Each row has a name. Each question is about the rows just above it.

[ 98 138 120 159 173 133  96] = doka
[147 111 154 133 147 130 144] = gis
[ 58 150  92 173 166 113 119] = sulen
[203 125 110 169 160  61 104] = Fama
[151 118 140 107 114 173 110] = fafa
[133  94 146 127 154 112 113] = Sugog
Count of [150] in sulen: | 1
Count of [173] in doka: | 1

[136 142 135  72 161 138] : puru
[119 119 119 146 119 150] : Tafis
[115 102 102 102 102 145] : seb
[130 120 137 115 130 150] : fofur
[137 137 137 137 149 137] : Tela
[116 126 114 107 117 123] : pema
[117 139 135 135 161 139] : Mak
[117 142 135 142 114 110] : duzu
[147 136 142 144 142 139] : devu
[117 142 135  72 140 139] : nubak
Count of [142] in duzu: | 2
Count of [138] in Mak: | 0
How many times does Tafis hold [119]? | 4
How many times does Tela hold [137]? | 5
Times [138] occurs in Tela: | 0
Count of [146] in Tafis: | 1
Count of [102] in seb: | 4

[ 68  58  68  68 193  87] = guvu
[193 194  67 193 193 194] = Pek
[184 193  68  67 193  84] = tuf
How many times does Pek hold [193]? | 3
Times [68] occurs in guvu: | 3
Times [194] occurs in Pek: | 2
Count of [193] in tuf: | 2
How many times does guvu hold [87]? | 1
Times [195] occurs in Pek: | 0
Count of [84] in tuf: | 1

[158 138  74  86] -> kaso
[160 160 137 137] -> dak
[136 136 136 136] -> liru
Times [137] occurs in dak: | 2
Times [136] occurs in liru: | 4
How many times does dak hold [161]? | 0

[ 95  95  95 164 149 115 115] = nofeb
[ 58  58 133 132  58 132 133] = pefi
[150 135 134 138 139 139 140] = Bolu
Count of [95] in nofeb: | 3
Times [58] occurs in pefi: | 3
Times [133] occurs in pefi: | 2
Count of [96] in nofeb: | 0
How many times does pefi hold [132]? | 2

[ 94 141 148 122 140 137 168 103 133] : gobeb
[137 139 137 137  76  88 139 137 113] : kasa
[ 85 143 153 121 137 137 173  97 133] : Subo
[138  97 131 143  82  97 137 138 123] : vov
[136  89 134 145  74  86 137 138 112] : kipe
[136 136 127 135 136 112 125 136 127] : nesaf
[ 91 144 152 121 138 137 173  99 133] : leka
[114 124 135 124 137 136 135 114 124] : muru
[136 113 137 148  71  84 142 137 112] : solur
[138  97 131 131  82 138 133 131 116] : voro
Times [131] occurs in voro: | 3
Times [137] occurs in kasa: | 4
Count of [112] in solur: | 1
Count of [136] in nesaf: | 4
Count of [113] in muru: | 0
Count of [137] in solur: | 2
Times [124] occurs in muru: | 3

[145 183 148 112 154 150 162 129 108] : botes
[110 129 112 135  98 118 125 167 113] : Zetom
[166 137 127 111 172 136 140  96 121] : gato
[160 137 123 111 168 130 141  93 126] : dib
[119 113 102 117 115 103 133 126 144] : dep
[117 120 105 119 111 103 132 109 144] : seti
[114 112 112 134 101 120 125 170 112] : dotol
[118 124 106 117 112 103 136 102 143] : Kuz
[162 138 127 110 170 132 142  93 124] : bubo
[168 125 125 168 168 131 141  96 168] : Tarop
[162 141 130 110 171 134 144  94 122] : sev
[112 119 109 126 108 107 124 126 143] : lidu
Count of [124] in Tarop: | 0
Count of [112] in dotol: | 3

[126 153 153 116 115 153 116] -> devam
[141 135 133 135 135 135 141] -> ret
[147  87 147 183 182 127  72] -> Pano
How many times does Pano hold [183]? | 1
How many times does ret hold [141]? | 2
Count of [135] in ret: | 4
Count of [116] in devam: | 2
How many times does devam hold [153]? | 3

[ 93  95 125 109 141 140 114 143 187  88 124 147 103 142 165 142 124 144
  99 125 150  79 171 137 151 178 156 172 177 171 159 181 147 127 128 140] -> pivon
[ 93  95 125 109 141 140 114 159 107 124 124 147 103 125 165 120 124 144
  99 116 150  79 171 137 171 124 159 172 177 171 159 181 151 127 124 137] -> Sok
[147 116 121 125 115 136 124 124 107  96 153 112 137 143 191 131 147 122
 133 124 124 125 124 113 134 112  94  96  91  96  97 159 166 125 123 121] -> kofu
[147 116 133 125 139 136 146 116 107 130 153 139 137 143 139 131 147 122
 133 124 124 147 124 113 133 112  94 133  91  96  97 102 121 159 139 131] -> funop
Count of [123] in kofu: | 1
How many times does pivon hold [142]? | 2
How many times does Sok hold [103]? | 1
How many times does funop hold [139]? | 4
How many times does pivon hold [125]? | 2
Count of [124] in Sok: | 5

[ 95 111 103 117 126 134 134 132 114 115 115 103 118 123 106  81  82 134
  72 122 126 137 102  97 118  94  94  64  81 109 129 130 105 110 136 135
 123 122 109  89 109] -> bola
[101 108 103 117 126 134 134 132 114 115 115 103 118  94 122 122  68 122
  72 122 126 137 102  89 118  94  89  64  81 109 129 130 105 110 136 135
 123 122 106  89 109] -> ves
[138 133 140 147 102 122 118  98 151 150 140 122 145 136 145 132 122 124
 163 144  95 111 107 166 121 160 145 156 164 153 127 134 108 116 114  98
 138 103 130 154 137] -> guvo
Count of [94] in ves: | 2
Times [102] occurs in bola: | 1
How many times does guvo hold [123]? | 0
How many times does ves hold [122]? | 5

[ 64 113  70 143  70 112  72  57  51  72  67  70 111] -> lige
[164 149  69 111 111  96 111  96  93  96 111  51  72] -> zot
[ 85  82 186 190 143  64  75 177 104 165 192  64  67] -> supal
[ 60  68  60 150  93  60  94 164  60  68  60  57  68] -> detog
[125 163 112 128 190 194  58  58 190  58 190 190 201] -> Zerev
[ 78 159 101 200  96  71 190 109  70 102 183 162 174] -> muluz
Count of [164] in zot: | 1
Count of [96] in zot: | 3
Times [68] occurs in detog: | 3
How many times does zot hold [111]? | 4
How many times does lige hold [72]? | 2
Count of [190] in Zerev: | 4
How many times does Zerev hold [191]? | 0

[116 119 132 126 103 131 140 110 111 106 120 132 127 139 116 145 139 145
 121] = Sunu
[116 142 138 140 115 136 132 149 122 126 130 141 170 161 119 145 147 135
 105] = fede
[116 154 147  83 135 114 150 144 166 101 122 140 110 119 115 137 128 121
 151] = duku
[116 145 134 140 118 135 132 147 140 125 140 140 168 164 164 148 153 135
 107] = melog
[116 118 132 120 103 136 135 106 113 109 123 130 132 132 121 149 145 145
 120] = susim
[147 116 127  99 147 147  98 138 155 121 121  99 136 147 143 127  99 130
  95] = nemu
[116 127 141 136 116 121 133 136 129 123 128 132 155 168 120 143 134 130
 126] = Teki
[116 119 136 126 103 131 136 110 136 106 120 132 120 132 116 145 155 136
 120] = ded
[116 134 126 137 136 141  98 100 148 124 118 100 134 118 149 128 126 125
  93] = boku
[116 127 141 198 104 131 139 107 111 100 141 120 112 141 122 157 136 149
 123] = Res
Times [140] occurs in melog: | 4
How many times does nemu hold [99]? | 3
How many times does ded hold [119]? | 1
Count of [136] in ded: | 4

[183 100 175 183  75  76] -> soli
[101 100  70 100  70 100] -> gamu
[134 136 134 136 134 134] -> fidur
[131 131 135 109 130 131] -> pon
[140 119 119 119 118 129] -> tirup
How many times does gamu hold [70]? | 2
How many times does soli hold [76]? | 1
Times [134] occurs in fidur: | 4
Count of [131] in pon: | 3
How many times does tirup hold [119]? | 3
Times [135] occurs in pon: | 1
Times [100] occurs in gamu: | 3

[178 163 180  91  88 138] -> fozoz
[ 87  87 134 134 134  87] -> duf
[ 87 107 133 105 114 160] -> Mavas
[113 176 176 113 113 176] -> roz
[ 89  97 151 151 127 149] -> mol
How many times does mol hold [151]? | 2
Times [87] occurs in duf: | 3
Times [112] occurs in roz: | 0
How many times does duf hold [133]? | 0
Count of [105] in Mavas: | 1

[128 133 137 151 170 190 201 198 183 162 145 134 130 128 170 127 130 128
 129 127 126 128 130 127 127 128 128 129 128 128 128 129 129] = rero
[128 202 128 128 128 127 128 128 129 127 131 135 144 160 183 199 202 190
 169 151 137 132 129 127 127 129 127 127 127 128 127 202 128] = tilo
[131 128 128 129 182 129 128 129 128 128 127 128 128 130 128 128 128 182
 129 128 129 127 130 135 145 161 182 198 203 190 169 151 138] = Pip
[184 164 127 127 133 128 127 127 129 127 127 127 128 129 127 129 128 128
 126 128 127 127 176 130 129 130 130 129 149 167 188 202 199] = rumok
[155 175 195 202 196 181 156 142 134 130 128 128 128 129 126 131 128 128
 129 128 129 127 128 127 132 127 127 128 128 128 130 132 142] = pom
[128 128 129 127 128 128 129 128 128 128 129 127 127 127 129 128 128 128
 130 187 139 155 175 193 205 196 179 158 143 134 129 128 130] = Nizi
How many times does rumok hold [127]? | 10
How many times does pom hold [176]? | 0
Times [130] occurs in rero: | 3
Count of [128] in tilo: | 8
How many times does rumok hold [189]? | 0
Times [182] occurs in Pip: | 3

[110 124 119  92 102 126 167 108 116 155 103 125 124 148 123 104 157 151
 131 128 105 122 130 116 107 125 127 114]  Gat
[106 149 156 164 111 145 141 157 113 122 119 124 114 156 123 131 100 116
  99 129 129 109 109 119 124 138  93 117]  gib
[130 114 125 151 138 124 120  98 138 108 127 124 103 158  95 163 169 140
 139 129 130 148  98 130 126 164 148 111]  mab
[139 149  92 125 123 140 132 147 162  62 133 131 162 122 139  97 119  99
 142 108 133 143 119 135 114 111 187 127]  Venuk
[133 150  90 125 117 135 135 135 160  75 153 140 169 115 147  93 110 113
 131 105 131 141 127 135 103 103 181 128]  gepu
[114 126 125  92 121 127 155 105 114 156  97 118 124 145 128 101 162 156
 139 128 112 133 127 109 100 131 133 121]  pokel
[138 148  95 125 108 138 138 139 108  71 153 143 125 127 136  88 120 107
 128 107 138 148 123 108 113 108 176 125]  Vop
[139 130 140  91 126 108 150 105 122 133 133 121 170 144 132  90 103 129
 112 134 153 133 114 111  92 107 137  87]  bilov
[123 108 154 134 166 139 157 143 153 120 147 103 103 108 103 154 135 129
 143 149 110 128  85 103 131 140 133 144]  Guse
[133 130 136  92 128 103 154 106 125 131 122 124 160 149 123  97 104 133
 126 127 109 132 104 122 101 108 139  87]  bolaf
[109 127 126  91 117 132 160 100 115 148 102 128 125 149 122 107 156 149
 133 128 102 119 102 109  94 134 128 126]  Lokap
[148 133 130  97 116 124 137 117 110  99 186 151 112 151 145 144 132 158
 142 114  97 160 162 124  92 124 141  96]  fomo
Times [102] occurs in Guse: | 0
Times [109] occurs in Vop: | 0
How many times does Vop hold [125]? | 3
How many times does Lokap hold [134]? | 1

[100 129 103 126 194 143 109 118  79  89] = Depi
[123 118 120 123 174 118 127 118 123  98] = fab
[100 129 103 126 194 143 109 118  79 117] = Maben
[145 163 153 119 157 117 110 137 131 128] = melaf
[103 150 127 141 168 137 152 141 140 175] = lem
Count of [118] in fab: | 3
Times [173] occurs in fab: | 0

[152  85 111 125 155 103 167 122  86 153  98 123  71  75 170 127 127 135
 102 144 119 100 145  77 136 142 119 121 130 128 105 114  96 103 163  80
  80 103 121  94 122 159 144 115 116 104 108 129 156 166 126 104 143 128
 128 166]  geko
[124 138 132 129 122 132 120 127 138 127 135 129 142 141 119 127 129 128
 134 125 132 134 126 139 127 127 131 130 128 128 130 130 134 136 122 138
 141 134 129 135 127 121 124 131 129 134 132 128 123 121 128 134 125 128
 129 120]  Fuf
[131 124 127 129 129 125 134 124 128 129 126 128 125 130 128 127 130 131
 125 127 128 127 132 123 128 129 127 129 129 128 130 130 127 129 129 129
 129 126 129 127 125 128 128 127 127 130 130 128 128 129 126 127 127 129
 130 128]  donal
[129 126 127 129 129 126 131 127 128 127 126 128 126 130 128 127 129 130
 127 127 128 126 129 125 128 129 126 129 129 128 127 130 127 129 129 129
 129 128 129 127 127 128 128 127 127 130 134 128 128 130 128 127 128 128
 129 128]  kepo
[137 112 121 128 138 119 143 124 111 127 119 127 109 109 143 127 129 131
 119 132 126 119 134 109 129 133 126 127 129 128 118 123 117 119 142 111
 111 120 128 116 125 140 133 125 123 120 122 128 137 141 126 121 133 128
 129 142]  tesa
[135 138 132 129 122 132 120 127 138 141 135 129  64 141 119 127 129 128
 134 125 132 134 126  68 127 127 131 130 135 128 130 130 141 136 122 138
 141 134 129 135 127 162 124 141 135 141 132 128 123 170 128 134 125 128
 129 120]  nupoz
[134 121 127 129 129 120 137 117 129 134 126 128 125 133 127 126 131 139
 124 122 128 125 135 119 124 129 126 129 130 128 135 133 126 135 124 129
 132 126 133 128 123 127 125 127 127 134 131 125 128 130 126 127 125 136
 137 128]  Vob
[108 165 142 132 106 147  95 133 164 128 155 132 176 174  92 129 129 124
 151 116 138 152 114 129 120 119 134 133 128 128 145 140 156 151 101 168
 170 150 132 155 134 102 114 139 137 147 144 128 104  99 129 150 152 128
 129  98]  ziv
How many times does nupoz hold [135]? | 5
Times [152] occurs in ziv: | 2

[146 134  76 105 119 137 148 146 101 138 148 199 147 150 106 116 123 135
 105 147 139 126  97 108 136 119 145 142 123 133 118 147 152 124 112 130
 184 150 123 118 101 124 112 149 119 109 136 105 114 123  87 129 150 124
 131 157 108 152 124 128]  Tuzof
[152 122 121 164 111 111 139 144 121 158 149 127 150 135  85 120 146 110
 123 108 148  87 149 116 119 123 140 136  88 103 136 159 124 104 146 132
 109 132 131 126 140 142 115 110 135 127 155 141  95 124 110 106 120 146
 101 133 150 127 165 124]  dav
[ 93 107 151 124 140 115 102 152 153 154  94 162 146 110 147 138 153 112
 100 102 155 125  98 138 122 103 149 134 141  87 134 124 123 170 113 107
  99 163 155 137 128 147 124 145 137 124  89 159 123  99 104 127 118 158
 164 127 157 159 102 130]  Fenem
[105 121 135 104 123 113 114 144 123  89 153 125 132 158 141 109 135 105
  72 149 157 124 121  97 169 135 140  93 140 124 111 128 151 117 107 120
 122 146 145  97 131 151  94 107  91 124 135 134 122 133 150 130 143 156
 134 133 144 136 107 144]  Vuk
[152 122 121 164 111 111 139 144 121 158 149 127 150 135  85 120 146 110
 123 108 148  87 149 116 119 123 140 136  88 103 136 159 124 104 146 132
 109 132 131 126 140 142 106  88 114 138 107 158 110 128 111 118 142 126
 115 123 103 111 118 124]  vulod
[100 154 108 142 109 121 135 154 153 151 145 157 115 107 127 118 128 141
 148 100 138 122 125 132 142 136 134  85 125 110 126 155 128  80 149 156
 131 136 123  97 133 147 124 155 133 114 131 133 121 122 149 133  98 159
 147 112 140 133 134 153]  katez
[102 147  98 130 124 136 107 127 115 150 152 132 196 129  94 122 132 168
 118 133 128 114 109 145 128 151 114 148 130  87 109 130 135 139 114 126
 124 138 115 139 117 147 129 149 143 156 123  98 120 157  97 128 122 125
 132 142 121 119 149 143]  kubo
[178 134 159 129 125 115  92 117 124 141 104 109 147 124 124 150  67  88
 129 150 149 106  88 160 142 159 116 112 127 119  96 143 100 120 128 112
 156 103 142 118 112 126 116 159 158 125 133 129 132 154 118 146  96 175
  94 126  95 168 106 128]  bebo
[127 125 129 112 121 139 124 125 130 109 121 127 149 125 112 154 131 141
 147 106 131 107 109 118 133 148 135 149 125  99 115 144 130 151 111 146
 135 126 125 105 117 141 107 104  87 113 135 118 149 133 125 117 117 140
 105 122 123 148 132 154]  sakip
Times [135] occurs in Vuk: | 4
Times [130] occurs in kubo: | 3
How many times does Vuk hold [151]? | 2

[156 152  96 120 152  97  69 101 134 154 101 122 152 170 134  97 181 142
 154 152 162 151  97 152 152 120 180 143 186 134 110 147 152 169 130  86
  97 181 134 181 141 122 121 181 101 119 180 125 154 151 158  96 158] : Fofog
[151 144 110 159 121 165 141  89 114 121 122 129 156 118  96 105 116  99
 121  79 143  96 103 120 130  91  95 134  88 107 146 119 112 101 133 125
 151 161 129 150 106 114 137 129 129  96 121 105 143 121 121 151  96] : denu
[138 143  97 143 140 116  84 166 152 112 106 103 143 121 156 135 118 130
 143  77 112 129 110 149 143  92 101 158 185 122 127 134 120 170 125  92
 150 156 121 118 168 153 113 127 144 144 107 103 136 137 133  98 167] : tago
Count of [120] in Fofog: | 2
Times [152] occurs in Fofog: | 7
Count of [134] in Fofog: | 4
How many times does Fofog hold [181]? | 4
Times [150] occurs in denu: | 1
Times [142] occurs in tago: | 0
Count of [96] in denu: | 4

[ 77 103 103  66] -> seto
[67 67 67 68] -> zuk
[76 76 76 76] -> boru
How many times does zuk hold [67]? | 3
Count of [78] in seto: | 0
Count of [76] in boru: | 4
How many times does zuk hold [68]? | 1
Count of [103] in seto: | 2
Times [102] occurs in seto: | 0

[167 151 157 143 118 121 125 120 141 107 118 112] -> Kisag
[136 189 104 136 118 122 136 132 122 124 117 136] -> gopup
[ 69 183 172 153 116 124 110 131 125 105 114 154] -> pezed
[ 89 188 167 137 117 107 135 124 125 126 125 167] -> mer
[130 181 168 130 118  97 119 126 109 126 131 117] -> Ronif
[100 185 129 148 129 111  98 145 100 129 100 167] -> Sonit
[106 181 146 125 132 105  96 155 105 100 142 138] -> kurom
[167  98 197 108 122 116 173 125 139 111 177 173] -> Mog
Times [136] occurs in gopup: | 4
Count of [100] in Sonit: | 3
How many times does kurom hold [142]? | 1
How many times does mer hold [126]? | 1
How many times does Ronif hold [168]? | 1
Count of [148] in Sonit: | 1

[158 173 162 171  72 135  93  94 175 173 179 184 170 171  97  93 104 178
 154 112 104 136 124  90 138 112  74 157 116 126 124 133  76  98  83 178
 159 173 103  85 164  79  94 150 141 146 103 141  81 120] -> riran
[ 85 182 147  83  83  96 158 168 172  94  74 142  74 123 150 102 124 170
 146  84 169 129 141 117 131 106  96 135 157 118  84  89 181 171 181 178
 125  84 168 135 137 131 146 139 183 145  95 171 120 106] -> zin
[131 131 144  86  86  72 176 107 124 114 111 117  83 142  93 116 106 129
 108 155  98 122  90 132 155 146 124 121 156 151  93 163 165  84  85  73
 136  96 140 121 110 181 103 103  95 140 183 112 112  91] -> tosik
[152 159 154  99 111 161 170 119  89 148 169 117 111 178  76  72 175 163
 183 107 164 150 163 156 117 177  78 173 159 163 151  98 158 125 101 148
 159 102 101  92 163  90  96 142 159 175 159 119 156 111] -> mif
[171 133 108 150  92  92 101  82 122 166 135 133 137 124  85  96  87 104
 137 167 133 134 150 160 167 121 106 106 123 101  80 122 127  97 102 112
  90 157  85 133 142 150  92  94  92 132  92  89  88 106] -> neri
How many times does zin hold [97]? | 0
Times [92] occurs in neri: | 5
Count of [159] in mif: | 5
Count of [86] in neri: | 0
How many times does neri hold [137]? | 2
How many times does riran hold [104]? | 2
Times [133] occurs in neri: | 4

[146 121 138  90 115 114 144 113 137 134 119 129 127 133 115 141 142 139
 121 125 135 114 136 129 135 122 137 138 120 124 115 129 138 137 141 140
 112 147  84 146 108 154 100 158 100]  bipi
[144 121 133 109 103 111 140 106 136 103 103 135 118 137 105 141 145 139
 115 125 141 104 138 133 140 116 134 141 114 116 106 133 105 137 140 137
 120 135 104 137 112 106 108 140 112]  tabuk
[146 121 138 118 115 114 144 113 137 134 119 129 127 133 114 141 142 139
 121 125 135 114 136 129 135 122 137 138 120 124 115 129 138 137 141 136
 123 136 119 141 117 138 117 146 118]  nusu
[114 112 118  91  98 101 112  96 116 118  98 122 112 121 103 116 128 126
 114 140 121  88 118 123 117 116 116 119 110 103 100 123 119 129 120 121
 110 116  98 116 110 128  98 125 107]  vumug
[117 111 118  94  95  93 121  91 122 120  93 129 111 121  98 115 118 125
 109 105 115  86 127 124 126 112 121 123 103 107  96 124 119 143 123 132
 113 128  95 118 104 101 100 119 100]  ton
[130 115 127 129 110 106 126 104 125 125 108 128 117 128 117 131 125 110
 115 121 128 106 128 124 130 118 130 107 112 117 110 124 129 127 129 128
 124 134 110 131 117 124 116 127 106]  sura
[146 121 138 118 115 114 144 113 137 134 119 129 127 133 114 141 142 139
 121 125 135 114 136 129 135 122 137 138 120 124 115 129 138 137 141 136
 123 136 179 141 117 138 117 146 118]  Lar
[114 112 118  91  98 101 112  96 116 118  98 122 112 121 103 116 115 126
 114 140 121  88 118 123 117 116 116 119 110 103  91 123 119 129 120 121
 110 116  98 116 110 128  98  88  91]  kotoz
Times [105] occurs in sura: | 0
Count of [129] in sura: | 3
Times [137] occurs in bipi: | 3
Times [106] occurs in tabuk: | 3
How many times does tabuk hold [116]? | 2
Times [91] occurs in kotoz: | 3
How many times does tabuk hold [144]? | 1

